Below is a small trained network, with its code and all its weights. Each question gives an input and a target symbol and asks what happens when units are switched off, that is, made to give their printed mean instead of their output.

import numpy as np


def w(rows, s, z=0):
    codes = np.array(rows[::2]) - 128.0
    scale = np.full(codes.shape[1], s)
    scale[-1] = z or s
    return codes * scale


def f(y):
    return y / 2 * (1 + np.tanh(0.7978845608 * (y + 0.044715 * y**3)))


def softmax(a):
    e = np.exp(a - a.max(-1, keepdims=True))
    return e / e.sum(-1, keepdims=True)


def log_softmax(a):
    a = a - a.max(-1, keepdims=True)
    return a - np.log(np.exp(a).sum(-1, keepdims=True))


def net(x, mask):
    ids = ['γελμξπφω'.index(c) for c in x.split()]
    T = len(ids)
    res = E[ids] + P[:T]
    u = 0
    for l in range(2):
        q, k, v = (res @ M[l].T for M in (Q, K, V))
        z = softmax(np.where(np.tri(T) > 0, q @ k.T / 2**0.5, -1e9)) @ v
        res = res + np.where(mask[u], z, O[l][:, -1]) @ O[l][:, :-1]
        u += 1
        y = f(res @ A[l][:, :-1].T + A[l][:, -1])
        res = res + np.where(mask[u : u + 12], y, B[l][:, -1]) @ B[l][:, :-1]
        u += 12
    return log_softmax(res[-1] @ U[:, :-1].T + U[:, -1])


Q, K, V, O, A, B = {}, {}, {}, {}, {}, {}
E = w([
[91,90,130,123],'γ',
[104,192,182,124],'ε',
[139,141,147,65],'λ',
[136,109,131,102],'μ',
[144,250,135,155],'ξ',
[55,73,168,141],'π',
[41,177,137,144],'φ',
[64,138,178,216],'ω',
],0.021)
P = w([
[189,254,75,126],'0',
[95,94,239,133],'1',
[104,106,203,136],'2',
[100,110,197,136],'3',
[116,115,190,149],'4',
[122,123,136,134],'5',
[110,121,132,151],'6',
[104,124,125,148],'7',
[107,126,106,156],'8',
[92,132,118,155],'9',
[98,142,68,147],'10',
[82,134,103,152],'11',
[85,140,91,153],'12',
],0.0087)
Q[0] = w([
[151,2,171,96],'L0H1',
[158,82,86,196],'L0H1',
],0.0087)
K[0] = w([
[254,177,126,23],'L0H1',
[111,93,120,169],'L0H1',
],0.0072)
V[0] = w([
[23,83,253,199],'L0H1',
[87,171,164,90],'L0H1',
],0.0055)
O[0] = w([
[102,108,255,150,246],'L0H1',
[118,114,117,64,154],'L0H1',
],0.0092,0.013)
A[0] = w([
[83,138,120,112,22],'L0N1',
[120,137,94,96,78],'L0N2',
[128,187,164,65,124],'L0N3',
[137,191,92,178,156],'L0N4',
[118,179,158,232,106],'L0N5',
[151,73,176,216,65],'L0N6',
[45,4,129,127,252],'L0N7',
[117,127,143,91,87],'L0N8',
[248,206,141,126,137],'L0N9',
[157,106,134,46,231],'L0N10',
[193,85,190,119,11],'L0N11',
[106,124,15,104,158],'L0N12',
],0.012,0.0037)
B[0] = w([
[71,195,107,254,128],'L0N1',
[80,131,126,84,126],'L0N2',
[132,11,101,178,162],'L0N3',
[81,86,117,62,136],'L0N4',
[114,142,189,165,254],'L0N5',
[71,139,54,98,218],'L0N6',
[250,90,136,96,216],'L0N7',
[168,165,120,153,131],'L0N8',
[135,74,114,100,147],'L0N9',
[171,93,161,64,135],'L0N10',
[171,155,2,90,140],'L0N11',
[129,224,160,37,131],'L0N12',
],0.0076,0.02)
Q[1] = w([
[211,155,18,181],'L1H1',
[1,146,207,208],'L1H1',
],0.0068)
K[1] = w([
[174,145,250,253],'L1H1',
[4,212,74,152],'L1H1',
],0.006)
V[1] = w([
[224,31,138,109],'L1H1',
[128,161,4,3],'L1H1',
],0.007)
O[1] = w([
[100,1,122,100,119],'L1H1',
[163,112,132,208,255],'L1H1',
],0.016,0.0045)
A[1] = w([
[94,179,161,126,168],'L1N1',
[31,176,117,34,118],'L1N2',
[142,52,129,53,2],'L1N3',
[254,133,189,61,125],'L1N4',
[94,100,69,182,97],'L1N5',
[142,131,180,171,113],'L1N6',
[72,90,38,77,112],'L1N7',
[108,61,218,143,230],'L1N8',
[137,253,189,62,72],'L1N9',
[36,157,118,69,91],'L1N10',
[143,113,197,15,118],'L1N11',
[121,133,57,143,85],'L1N12',
],0.01,0.0083)
B[1] = w([
[115,158,170,81,185],'L1N1',
[146,108,194,145,191],'L1N2',
[197,209,109,204,173],'L1N3',
[133,223,134,77,149],'L1N4',
[93,113,81,126,147],'L1N5',
[133,167,56,118,191],'L1N6',
[110,193,103,84,149],'L1N7',
[181,93,57,23,254],'L1N8',
[24,139,51,151,221],'L1N9',
[164,124,191,166,171],'L1N10',
[116,81,171,238,193],'L1N11',
[188,108,100,255,127],'L1N12',
],0.0075,0.03)
U = w([
[254,212,191,91,254],'γ',
[88,104,65,41,247],'ε',
[68,62,49,141,109],'λ',
[118,108,83,158,90],'μ',
[198,159,135,216,18],'ξ',
[126,62,164,161,23],'π',
[113,173,26,100,58],'φ',
[127,140,125,153,154],'ω',
],0.0079,0.0052)

Each question gives the input, a string of symbols that net reads in full, and the target symbol t.
The units are the heads (2 rows each of Q, K, V and O) and the neurons (one row each of A and B). Each row of codes is followed by its name. A weight is (code - 128) times the scale printed after its matrix; where a second scale follows, it is the last column's (O, A, B and U).
mask holds one flag per unit, layer by layer, with each layer's heads first. A switched-off unit (its flag False) gives its mean, the last column of its rows in O or B, instead of its output. The means were averaged over made-up inputs and are rounded, as every weight is.
A unit's drop is (log p(t) with every unit on - log p(t) with that unit switched off) / (log p(t) with every unit on - log p(t) with every unit switched off).
The circuit of an input: a set's keep is (log p(t) with only the set's units on - log p(t) with every unit switched off) / (log p(t) with every unit on - log p(t) with every unit switched off). Starting from the 12 units with the biggest drops (on a tie, the unit counted first), units are removed one at a time, each time the one whose removal leaves the highest keep (on an exact tie, the one counted first), for as long as the keep stays at least 0.8.
circuit, biggest first: the units of the circuit, biggest drop first
most important unit: the unit with the biggest drop
k most important neurons: the k neurons with the biggest drops, biggest first
top k neurons in layer l: the k neurons of layer l with the biggest drops, biggest first
input ω ω ξ ω ω λ ω ξ, target ω: 3 most important neurons -> [L1N9; L1N8; L0N6]
input ξ ω ε φ ω ξ ξ ε φ μ φ, target ξ: circuit, biggest first -> [L1H1; L0H1]
input ω γ ξ ω ε ω μ, target γ: 4 most important neurons -> [L1N3; L1N9; L0N6; L1N4]
input λ ω ω ω ξ ξ λ ω λ ξ ω ξ ω, target λ: 2 most important neurons -> [L0N7; L0N6]
input λ π π ω ξ μ φ ξ ε ω π φ, target λ: top 3 neurons in layer 1 -> [L1N8; L1N5; L1N3]
input φ ξ ω ω π ξ, target φ: circuit, biggest first -> [L1H1; L1N9]
input ω ξ λ ξ ε, target ω: 4 most important neurons -> [L1N9; L0N7; L1N8; L0N6]
input π γ ω ε ω ω ξ ω π ω γ ξ, target π: top 3 neurons in layer 0 -> [L0N7; L0N3; L0N6]
input ε λ ε ε, target ε: most important neuron -> [L0N3]
input ε ω ω λ ξ γ ξ ξ φ λ φ, target ε: circuit, biggest first -> [L0N6; L1H1]
input π λ π ε, target π: top 4 neurons in layer 0 -> [L0N6; L0N7; L0N10; L0N3]
input λ μ γ ε ε γ ω, target λ: 2 most important neurons -> [L0N6; L0N10]
input ω ε ω ω φ ε π ξ ω φ, target ω: 3 most important neurons -> [L1N9; L0N7; L1N8]
input ω λ ξ ω, target ω: 3 most important neurons -> [L1N9; L1N8; L0N6]
input λ ω ω ω ε μ μ γ, target γ: 2 most important neurons -> [L0N7; L1N9]
input ξ ε ε ω ω ε π ξ π ω μ, target γ: 3 most important neurons -> [L1N3; L1N9; L0N3]
input ω λ γ, target γ: 2 most important neurons -> [L1N3; L0N7]
input ω ε ξ π ε, target ω: 4 most important neurons -> [L1N9; L0N7; L1N8; L1N2]
input π π ξ ω ω, target π: top 3 neurons in layer 1 -> [L1N11; L1N2; L1N10]
input ξ φ ω μ ω π ε ε ω λ ω, target ξ: circuit, biggest first -> [L0H1; L1H1]
input φ π ξ ε φ γ λ ε, target φ: circuit, biggest first -> [L0N7; L1H1; L1N9]
input ξ ξ ξ ε φ, target ξ: most important unit -> L0H1
input φ ξ λ ε λ ω ω ε λ ξ, target φ: most important unit -> L0H1
